Here is a tiny trained network, its code and every weight. The questions are about switching its units off for an input and a class, where a switched-off unit gives its printed mean instead of its output.

import numpy as np


def w(rows, s, z=0):
    codes = np.array(rows[::2]) - 128.0
    scale = np.full(codes.shape[1], s)
    scale[-1] = z or s
    return codes * scale


def f(y):
    return y / 2 * (1 + np.tanh(0.7978845608 * (y + 0.044715 * y**3)))


def log_softmax(a):
    a = a - a.max(-1, keepdims=True)
    return a - np.log(np.exp(a).sum(-1, keepdims=True))


def net(x, mask):
    res = np.array(x, float).reshape(1, 3) / 4 @ E
    y = f(res @ A[0][:, :-1].T + A[0][:, -1])
    res = res + np.where(mask, y, B[0][:, -1]) @ B[0][:, :-1]
    return log_softmax(res[-1] @ U[:, :-1].T + U[:, -1])


A, B = {}, {}
E = w([
[100,177,197,130,149,8,150,33,84,194],'x0',
[98,131,50,73,178,115,189,134,167,170],'x1',
[96,146,125,117,172,189,82,90,141,159],'x2',
],0.013)
A[0] = w([
[77,176,118,99,159,190,152,116,119,175,90],'neuron 0',
[95,165,182,151,69,96,153,126,135,163,122],'neuron 1',
[183,154,123,113,160,91,140,114,91,117,5],'neuron 2',
[162,93,108,99,122,128,183,173,128,14,232],'neuron 3',
[60,162,86,97,187,107,101,149,77,254,227],'neuron 4',
[110,103,159,79,171,100,176,177,130,146,12],'neuron 5',
[162,50,80,119,73,171,80,188,149,99,254],'neuron 6',
[6,129,136,54,156,183,86,46,158,167,254],'neuron 7',
[42,175,74,117,120,100,234,148,154,111,127],'neuron 8',
[165,91,54,145,148,193,171,180,177,139,251],'neuron 9',
[194,164,212,129,108,114,113,125,144,9,254],'neuron 10',
[147,53,159,178,65,143,160,166,49,131,242],'neuron 11',
[129,119,121,51,145,43,184,129,136,93,34],'neuron 12',
[125,122,66,107,110,64,164,116,157,186,94],'neuron 13',
[84,226,222,175,173,153,166,68,43,163,186],'neuron 14',
],0.0076,0.003)
B[0] = w([
[84,185,125,106,180,113,114,110,120,165,155],'neuron 0',
[125,99,72,81,151,88,97,105,192,116,157],'neuron 1',
[171,83,123,163,110,97,130,193,110,55,131],'neuron 2',
[160,171,88,53,158,141,157,95,117,180,208],'neuron 3',
[145,164,213,73,109,249,124,135,134,166,189],'neuron 4',
[146,91,195,186,68,116,134,136,65,74,136],'neuron 5',
[151,155,147,96,164,91,198,81,172,153,250],'neuron 6',
[69,254,93,95,169,169,151,74,187,169,199],'neuron 7',
[224,123,181,170,158,164,157,121,78,120,172],'neuron 8',
[104,121,155,10,155,140,187,122,162,140,231],'neuron 9',
[161,205,128,76,123,104,124,68,95,180,202],'neuron 10',
[117,192,105,121,77,129,92,38,205,174,190],'neuron 11',
[204,44,199,169,79,118,189,78,112,157,154],'neuron 12',
[179,81,96,159,178,147,138,73,58,179,162],'neuron 13',
[150,149,87,108,205,96,227,103,144,85,203],'neuron 14',
],0.0076,0.014)
U = w([
[254,72,163,168,57,103,60,123,60,137,30],'0',
[47,94,77,241,61,124,2,242,85,97,2],'1',
[124,176,95,48,167,165,103,91,164,169,254],'2',
[182,45,112,28,171,67,177,142,124,83,3],'3',
],0.0066,0.003)

Each question gives the input, the list of numbers given to net, and the class t.
The units are the neurons (one row each of A and B). Each row of codes is followed by its name. A weight is (code - 128) times the scale printed after its matrix; where a second scale follows, it is the last column's (A, B and U).
mask holds one flag per neuron, in row order. A switched-off neuron (its flag False) gives its mean, the last column of its row in B, instead of its output. The means were averaged over made-up inputs and are rounded, as every weight is.
A unit's drop is (log p(t) with every unit on - log p(t) with that unit switched off) / (log p(t) with every unit on - log p(t) with every unit switched off).
The circuit of an input: a set's keep is (log p(t) with only the set's units on - log p(t) with every unit switched off) / (log p(t) with every unit on - log p(t) with every unit switched off). Starting from the 12 units with the biggest drops (on a tie, the unit counted first), units are removed one at a time, each time the one whose removal leaves the highest keep (on an exact tie, the one counted first), for as long as the keep stays at least 0.8.
circuit, biggest first: the units of the circuit, biggest drop first
top k neurons: the k neurons with the biggest drops, biggest first
drop when u is switched off: that unit's drop, to one decimal
input [5,-1,-2], class 3: circuit, biggest first	[neuron 14; neuron 7; neuron 11]
input [2,1,-6], class 0: top neuron	[neuron 9]
input [3,-3,-8], class 0: circuit, biggest first	[neuron 9; neuron 7]
input [8,3,-6], class 3: top 2 neurons	[neuron 14; neuron 1]
input [5,3,-2], class 3: top 2 neurons	[neuron 14; neuron 11]
input [7,1,-1], class 3: top 2 neurons	[neuron 14; neuron 11]
input [7,-7,-4], class 3: top 2 neurons	[neuron 14; neuron 7]
input [-3,1,-3], class 3: top 2 neurons	[neuron 7; neuron 4]
input [5,0,-6], class 0: top 2 neurons	[neuron 9; neuron 6]
input [6,-7,-4], class 3: top 2 neurons	[neuron 14; neuron 7]
input [4,2,-5], class 0: drop when neuron 9 is switched off	0.2
input [1,4,-3], class 0: drop when neuron 6 is switched off	0.1
input [3,-3,-5], class 0: drop when neuron 6 is switched off	0.3
input [0,6,-2], class 3: top neuron	[neuron 11]
